Here is a tiny trained network, its code and every weight. The questions are about switching its units off for an input and a target symbol, where a switched-off unit gives its printed mean instead of its output.

import numpy as np


def w(rows, s, z=0):
    codes = np.array(rows[::2]) - 128.0
    scale = np.full(codes.shape[1], s)
    scale[-1] = z or s
    return codes * scale


def norm(h):
    return h / np.sqrt((h * h).mean(-1, keepdims=True) + 1e-5)


def f(y):
    return np.maximum(y, 0)


def softmax(a):
    e = np.exp(a - a.max(-1, keepdims=True))
    return e / e.sum(-1, keepdims=True)


def log_softmax(a):
    a = a - a.max(-1, keepdims=True)
    return a - np.log(np.exp(a).sum(-1, keepdims=True))


def net(x, mask):
    ids = ['αγδεζθλξπστψ'.index(c) for c in x.split()]
    T = len(ids)
    res = E[ids] + P[:T]
    q, k, v = (norm(res) @ M[0].T for M in (Q, K, V))
    z = softmax(np.where(np.tri(T) > 0, q @ k.T / 4**0.5, -1e9)) @ v
    res = res + np.where(mask[0], z, O[0][:, -1]) @ O[0][:, :-1]
    y = f(norm(res) @ A[0][:, :-1].T + A[0][:, -1])
    res = res + np.where(mask[1:9], y, B[0][:, -1]) @ B[0][:, :-1]
    return log_softmax(norm(res)[-1] @ U[:, :-1].T + U[:, -1])


Q, K, V, O, A, B = {}, {}, {}, {}, {}, {}
E = w([
[143,127,51,166,88,118,120,135,34],'α',
[120,86,139,224,93,140,204,149,146],'γ',
[136,140,70,161,155,69,182,156,88],'δ',
[212,122,54,90,185,135,163,88,193],'ε',
[114,115,99,221,149,161,117,149,139],'ζ',
[105,140,69,49,113,111,212,122,112],'θ',
[120,162,159,126,145,150,186,252,122],'λ',
[186,86,121,134,104,136,85,146,153],'ξ',
[35,105,89,145,108,167,183,44,176],'π',
[115,123,128,116,21,85,98,104,195],'σ',
[127,104,167,135,117,88,127,82,105],'τ',
[67,70,104,112,158,109,107,150,113],'ψ',
],0.018)
P = w([
[207,2,165,109,92,128,152,123,213],'0',
[151,60,172,136,132,131,193,138,200],'1',
[136,97,157,141,149,104,185,127,152],'2',
[106,156,154,163,131,72,174,140,110],'3',
[87,190,148,180,150,58,190,127,87],'4',
[107,225,132,199,171,54,186,116,64],'5',
],0.0057)
Q[0] = w([
[116,98,79,136,143,120,90,115,178],'H1',
[177,143,182,69,91,217,185,144,168],'H1',
[154,138,188,65,111,254,7,113,104],'H1',
[184,71,93,134,105,93,157,120,107],'H1',
],0.0075)
K[0] = w([
[219,138,159,113,141,159,156,185,143],'H1',
[122,92,200,117,42,82,119,29,133],'H1',
[255,74,52,104,115,162,146,37,168],'H1',
[120,78,175,106,143,134,105,173,86],'H1',
],0.0063)
V[0] = w([
[143,130,179,126,204,113,116,255,113],'H1',
[224,151,208,76,113,158,173,184,95],'H1',
[199,191,177,155,142,217,127,113,156],'H1',
[107,211,93,149,46,186,165,179,139],'H1',
],0.0059)
O[0] = w([
[116,128,129,212,203,85,106,229,210,186],'H1',
[159,254,102,179,133,34,232,193,113,104],'H1',
[139,216,181,155,117,184,116,113,164,3],'H1',
[133,120,81,166,75,184,191,189,159,69],'H1',
],0.0071,0.005)
A[0] = w([
[134,203,115,149,100,177,141,171,164,4],'N1',
[117,124,165,76,126,160,127,140,126,102],'N2',
[158,250,154,150,127,109,163,127,113,108],'N3',
[93,155,153,161,141,128,116,107,167,62],'N4',
[139,68,116,112,114,112,99,127,149,73],'N5',
[88,148,129,118,121,129,113,87,87,103],'N6',
[170,149,149,182,115,107,96,138,157,55],'N7',
[114,145,132,127,161,74,143,177,136,95],'N8',
],0.016,0.0044)
B[0] = w([
[138,26,120,116,7,130,215,114,103,164],'N1',
[94,230,65,142,97,63,100,84,175,149],'N2',
[68,142,218,116,106,252,208,105,142,200],'N3',
[114,226,90,101,131,136,2,128,101,153],'N4',
[128,201,144,132,108,165,133,175,130,227],'N5',
[164,57,114,182,129,170,156,146,66,177],'N6',
[93,161,123,56,207,126,145,130,30,180],'N7',
[105,126,66,220,191,62,76,90,78,254],'N8',
],0.0094,0.0076)
U = w([
[203,99,38,137,68,176,90,196,65,30],'α',
[124,178,109,122,38,114,86,124,176,232],'γ',
[153,110,210,109,132,113,115,83,91,177],'δ',
[179,165,157,67,131,169,109,209,85,149],'ε',
[173,165,56,201,128,2,68,122,164,78],'ζ',
[74,124,64,32,88,76,186,130,103,3],'θ',
[211,119,98,107,166,162,126,108,194,220],'λ',
[87,59,122,73,148,122,81,195,166,133],'ξ',
[165,144,120,178,127,240,33,137,151,145],'π',
[64,218,176,136,162,141,142,78,143,87],'σ',
[171,58,137,166,119,142,198,221,168,100],'τ',
[77,87,87,111,119,222,110,45,148,29],'ψ',
],0.0084,0.0045)

Each question gives the input, a string of symbols that net reads in full, and the target symbol t.
The units are the heads (4 rows each of Q, K, V and O) and the neurons (one row each of A and B). Each row of codes is followed by its name. A weight is (code - 128) times the scale printed after its matrix; where a second scale follows, it is the last column's (O, A, B and U).
mask holds one flag per unit, heads first, then neurons. A switched-off unit (its flag False) gives its mean, the last column of its rows in O or B, instead of its output. The means were averaged over made-up inputs and are rounded, as every weight is.
A unit's drop is (log p(t) with every unit on - log p(t) with that unit switched off) / (log p(t) with every unit on - log p(t) with every unit switched off).
The circuit of an input: a set's keep is (log p(t) with only the set's units on - log p(t) with every unit switched off) / (log p(t) with every unit on - log p(t) with every unit switched off). Starting from all 9 units, units are removed one at a time, each time the one whose removal leaves the highest keep (on an exact tie, the one counted first), for as long as the keep stays at least 0.8.
units of the circuit, in order: the units of the circuit, biggest drop first
unit that matters most: the unit with the biggest drop
top k neurons: the k neurons with the biggest drops, biggest first
drop when u is switched off: that unit's drop, to one decimal
input ψ δ τ ψ θ ξ, target ε: units of the circuit, in order	[N5; N7]
input λ σ ψ ζ γ, target ζ: unit that matters most	N3
input ξ τ λ, target σ: units of the circuit, in order	[H1; N3; N2]
input θ π λ, target γ: units of the circuit, in order	[N2; H1]
input ξ ξ α λ τ σ, target σ: units of the circuit, in order	[N3; H1]
input δ λ ζ τ, target σ: units of the circuit, in order	[H1; N3]
input λ τ θ, target σ: units of the circuit, in order	[H1; N3]
input λ θ τ ψ γ τ, target ζ: units of the circuit, in order	[H1; N3]
input ζ σ λ, target θ: units of the circuit, in order	[H1; N2; N1]
input ε θ λ ε, target τ: top 2 neurons	[N1; N3]
input ψ ψ ζ ξ ψ λ, target ζ: units of the circuit, in order	[H1; N8; N3]
input σ ψ π τ τ λ, target σ: units of the circuit, in order	[N3; H1; N2]
input τ ζ τ τ ξ, target ε: top 2 neurons	[N8; N5]
input λ ζ θ, target τ: top 2 neurons	[N1; N3]
input ψ ξ λ τ π θ, target σ: units of the circuit, in order	[N3; H1]
input τ λ ψ, target ζ: units of the circuit, in order	[H1; N8]
input ψ θ λ ψ θ, target ζ: drop when N8 is switched off	0.3
input θ τ σ ψ θ λ, target ζ: drop when N2 is switched off	0.1
input γ τ δ λ ζ ψ, target ζ: drop when H1 is switched off	0.2
